Here is a tiny trained network, its code and every weight. The questions are about switching its units off for an input and a class, where a switched-off unit gives its printed mean instead of its output.

import numpy as np


def w(rows, s, z=0):
    codes = np.array(rows[::2]) - 128.0
    scale = np.full(codes.shape[1], s)
    scale[-1] = z or s
    return codes * scale


def f(y):
    return y / 2 * (1 + np.tanh(0.7978845608 * (y + 0.044715 * y**3)))


def log_softmax(a):
    a = a - a.max(-1, keepdims=True)
    return a - np.log(np.exp(a).sum(-1, keepdims=True))


def net(x, mask):
    res = np.array(x, float).reshape(1, 6) / 4 @ E
    y = f(res @ A[0][:, :-1].T + A[0][:, -1])
    res = res + np.where(mask, y, B[0][:, -1]) @ B[0][:, :-1]
    return log_softmax(res[-1] @ U[:, :-1].T + U[:, -1])


A, B = {}, {}
E = w([
[91,135,108,133,138,176],'x0',
[143,222,233,150,154,73],'x1',
[117,171,45,165,117,76],'x2',
[76,126,163,162,7,189],'x3',
[121,207,115,101,154,222],'x4',
[66,126,151,26,128,76],'x5',
],0.013)
A[0] = w([
[200,142,110,212,174,163,123],'n1',
[44,64,123,121,78,166,158],'n2',
[86,209,141,2,143,223,80],'n3',
[167,236,188,144,181,222,253],'n4',
[145,77,20,181,237,100,237],'n5',
[30,135,56,196,12,174,128],'n6',
[203,115,38,157,83,174,185],'n7',
],0.0076,0.0034)
B[0] = w([
[181,128,142,254,161,163,196],'n1',
[7,70,120,87,132,144,192],'n2',
[110,208,126,63,184,179,201],'n3',
[162,255,144,171,175,145,232],'n4',
[210,75,9,104,135,59,247],'n5',
[46,138,84,179,41,121,221],'n6',
[128,84,50,168,102,177,210],'n7',
],0.0092,0.013)
U = w([
[167,182,206,211,151,150,151],'0',
[107,201,119,64,183,173,124],'1',
[202,78,50,171,126,154,105],'2',
[143,119,203,140,79,2,254],'3',
[71,24,161,30,146,142,78],'4',
[148,125,53,77,187,25,43],'5',
[1,127,73,163,89,186,157],'6',
],0.013,0.0038)

Each question gives the input, the list of numbers given to net, and the class t.
The units are the neurons (one row each of A and B). Each row of codes is followed by its name. A weight is (code - 128) times the scale printed after its matrix; where a second scale follows, it is the last column's (A, B and U).
mask holds one flag per neuron, in row order. A switched-off neuron (its flag False) gives its mean, the last column of its row in B, instead of its output. The means were averaged over made-up inputs and are rounded, as every weight is.
A unit's drop is (log p(t) with every unit on - log p(t) with that unit switched off) / (log p(t) with every unit on - log p(t) with every unit switched off).
The circuit of an input: a set's keep is (log p(t) with only the set's units on - log p(t) with every unit switched off) / (log p(t) with every unit on - log p(t) with every unit switched off). Starting from all 7 units, units are removed one at a time, each time the one whose removal leaves the highest keep (on an exact tie, the one counted first), for as long as the keep stays at least 0.8.
units of the circuit, in order: the units of the circuit, biggest drop first
most important unit: the unit with the biggest drop
top k neurons: the k neurons with the biggest drops, biggest first
drop of u: that unit's drop, to one decimal
input [1,3,-2,7,8,2], class 1: most important unit => n3
input [-7,-4,-2,4,2,-7], class 6: top 2 neurons => [n5, n6]
input [8,-3,-8,1,0,3], class 4: units of the circuit, in order => [n4, n6]
input [-6,-5,-6,-6,8,-2], class 1: top 2 neurons => [n3, n4]
input [1,2,4,3,-7,0], class 3: top 3 neurons => [n7, n3, n2]
input [-4,5,-7,4,-1,7], class 4: units of the circuit, in order => [n4, n1]
input [8,5,-1,1,-4,1], class 0: top 3 neurons => [n5, n6, n2]
input [-4,-6,-5,1,3,1], class 4: top 3 neurons => [n4, n6, n1]
input [-8,0,-2,2,-5,-4], class 3: units of the circuit, in order => [n5, n4, n7]
input [-2,3,8,4,6,6], class 1: top 3 neurons => [n3, n7, n2]
input [3,-6,-2,1,0,7], class 4: units of the circuit, in order => [n4, n7]
input [-2,3,-7,-3,-6,-2], class 3: units of the circuit, in order => [n3, n7]
input [3,-3,8,-2,6,1], class 2: top 2 neurons => [n5, n2]
input [0,3,1,-8,7,-8], class 0: units of the circuit, in order => [n4]
input [8,6,-3,-2,7,-3], class 0: top 2 neurons => [n4, n1]
input [4,-4,-8,0,6,-6], class 1: top 3 neurons => [n3, n4, n2]
input [-4,2,-1,8,0,-8], class 6: top 2 neurons => [n6, n7]
input [3,7,-1,7,1,5], class 1: top 2 neurons => [n3, n1]
input [2,3,-3,2,-7,8], class 4: drop of n2 => 0.2
input [0,5,-2,-3,-6,7], class 3: units of the circuit, in order => [n5]
input [-2,-4,-3,2,0,7], class 4: drop of n1 => 0.0
input [-8,4,-1,-4,-2,8], class 3: drop of n5 => 0.5
